Each row is followed by its group and then its class within the group.
21 -22 2 -5 -13 9 20 16 -20 -6 -40 -15 -23 -35 -11 14 -19 -3 -13 10 2 9
 51 -18 6 14 -11 31 45 35 -12 9 14 -3 19 -34 41 2 -41 12 -7 5 => <15> X
-17 16 -35 23 -24 -19 19 -5 -2 8 7 52 1 -6 -11 -30 4 -20 37 -16 13 1 -20
 -6 20 3 -28 -29 0 -13 15 44 23 -19 -2 30 9 4 -5 -12 31 -29 => <17> R
0 -23 19 -49 -8 -53 -2 -24 -31 2 -41 -14 -11 -19 -40 9 -18 14 -40 -2 -20
 14 51 21 42 -12 4 -23 1 -43 13 -11 19 -34 -29 -33 8 1 -11 -26 4 23 => <11> F
-5 12 -30 14 -13 -22 14 22 -6 10 -22 -1 -14 -2 -14 -12 -15 -15 -8 -7 -6
 1 4 -1 14 14 -8 -12 59 0 -18 3 9 -13 31 -10 23 -11 -19 31 -10 -25 => <15> P
-18 -25 -12 1 -7 -42 34 -23 16 10 14 23 15 -6 -38 -11 -2 13 24 -14 1 21
 -27 6 -14 -1 -27 -12 -19 -28 15 16 21 -7 -1 37 -8 14 -22 -37 0 -62 => <17> D
-1 -24 -25 16 -13 -4 20 14 -12 12 -18 1 -5 -23 -17 1 -28 -2 -33 31 5 -7
 81 6 -24 -5 10 15 53 12 -48 -8 11 -6 3 -31 9 -8 -15 25 -11 -20 => <15> X
-24 19 -4 3 -4 8 20 -31 -5 3 4 6 -8 -11 -21 16 -3 26 -34 -9 -7 9 11 11
 -10 -23 -5 -13 -25 -46 7 -26 26 -1 -36 24 -11 -4 -7 -1 4 40 => <11> N
-35 -23 -14 -27 -20 -54 24 -51 -6 15 1 41 5 3 -77 -4 1 2 63 3 -12 5 -37
 1 36 -10 -44 -44 -4 -29 3 -4 23 -19 -14 30 7 22 -20 -25 18 -78 => <17> K
-9 17 11 3 0 -3 3 14 -23 -13 11 -17 12 -56 -10 10 1 35 -25 -39 11 28 36
 27 -41 0 6 -5 -49 -32 34 49 31 -30 -41 35 -7 -18 13 7 30 52 => <11> N
-5 6 -2 -21 -2 -23 -18 -5 -12 -7 -34 -11 -8 -3 -5 35 -24 24 -55 0 -8 6
 43 15 9 -5 7 -23 5 -39 4 1 12 -23 -18 -17 2 -29 -1 -16 9 57 => <11> F
16 -5 -19 14 -12 0 22 17 18 0 -25 -4 -5 -41 -27 -9 -28 8 -23 23 5 -11 23
 -5 -40 -18 -9 59 41 27 -24 -1 10 7 6 -14 16 -22 -29 28 -11 -23 => <15> X
-1 36 6 -10 -32 -30 10 -40 3 -4 -23 -12 -10 -19 -34 27 -5 36 -48 -3 -27
 12 16 9 45 -22 1 -15 9 -46 34 7 6 -20 -12 21 -6 -7 -17 5 -12 34 => <11> F
1 -19 3 14 -18 -72 30 -96 36 12 -10 32 -1 21 -41 -21 15 -3 52 13 -22 -28
 -22 -16 34 2 -61 -8 2 -13 14 -18 7 -8 9 30 11 46 -64 -26 0 -60 => <17> D
0 -5 -31 8 -6 -25 14 2 -21 12 -10 4 -1 -2 -19 -21 -55 -3 2 13 11 -40 3
 -4 2 8 -13 2 49 13 -28 -13 6 -15 25 -20 3 10 -30 9 -5 -10 => <15> P
9 -2 -19 9 -44 -40 16 -41 11 2 -4 25 7 1 -24 -5 14 -4 36 -9 0 1 -10 -4
 48 -4 -38 -48 6 -20 26 13 33 -2 0 44 14 12 -16 -22 11 -53 => <17> D
35 -54 -7 -17 -16 -9 17 14 1 -5 -52 -12 -21 -38 -26 12 -40 0 -15 41 11
 -10 28 -21 -17 11 -15 38 46 49 -13 -15 35 14 21 -51 41 -3 -32 -1 1 -30 => <15> X
10 3 -47 19 -7 -8 6 45 -17 41 -12 -1 -31 -29 -9 -23 -67 0 -36 5 23 -23
 20 -8 43 11 4 24 69 1 -26 25 -3 -13 37 13 3 -22 -36 5 48 6 => <15> P
23 10 -37 23 -20 34 18 21 4 0 -30 12 -13 -26 -6 -23 -17 -27 -18 25 23
 -11 9 -16 -15 14 0 10 70 24 -34 29 14 -12 14 1 25 -19 -18 19 -3 -43 => <15> E
-9 -2 21 -31 10 -5 -6 -48 -7 2 -35 -21 -1 4 -28 50 2 11 -35 -1 -21 46 36
 2 34 -15 -13 -1 -19 -41 13 -28 7 -28 -21 -4 -10 -18 1 -11 7 31 => <11> F
-14 -15 -26 -11 -13 -59 10 -35 18 8 16 35 1 18 -22 -23 -2 -9 57 -13 4
 -13 -35 -1 45 -7 -52 -32 -44 -22 29 -4 14 -17 -8 17 14 40 -13 -24 38
 -33 => <17> D
-18 -22 -37 5 -15 -16 6 2 -2 8 -20 26 -7 -14 2 -20 15 2 47 -11 15 -6 -24
 1 10 0 -24 -40 -3 -22 2 14 21 -19 -20 18 7 5 -3 -13 19 -57 => <17> R
26 -42 9 14 -1 4 3 -23 -18 -3 -32 -28 -6 -7 -12 40 -8 10 -28 -10 -5 5 33
 20 19 -6 -3 -11 -15 -15 7 5 19 -26 -29 -13 -5 1 9 -6 25 48 => <11> F
-29 -22 -41 -58 -13 -54 14 17 3 -5 -7 16 -11 -88 -40 7 -21 10 -38 10 6
 25 11 11 39 -38 -18 -49 -35 -54 11 16 28 -32 -61 5 -48 -28 -6 -32 45 -8 => <11> N
31 5 16 -37 -2 -4 1 -76 0 -2 -34 -8 -9 2 -38 41 5 26 -67 11 -25 7 33 27
 13 -24 -9 1 -18 -67 17 -13 5 -21 -29 16 -28 -12 10 -6 1 37 => <11> S
28 -20 4 -57 -11 -24 -12 -8 -13 -9 -10 -5 -23 -33 -19 27 -26 5 -51 -10
 -13 14 20 17 68 -42 10 -33 -32 -60 27 4 13 -25 -44 -6 -23 -29 3 -33 50
 21 => <11> F
6 -4 -38 -1 -9 5 32 18 -14 -10 -35 -7 -16 -36 -20 -12 -16 -16 -19 19 12
 -4 26 -1 -14 17 -3 14 68 20 -24 2 15 -17 2 -15 24 -26 -35 37 -10 -39 => <15> E
-14 1 -35 23 -2 -20 24 -26 13 6 -5 27 -4 -13 -8 -33 7 -9 22 -5 8 8 -27
 10 28 8 -42 -43 4 -28 12 21 26 -39 -14 38 6 10 -14 -11 16 -47 => <17> R
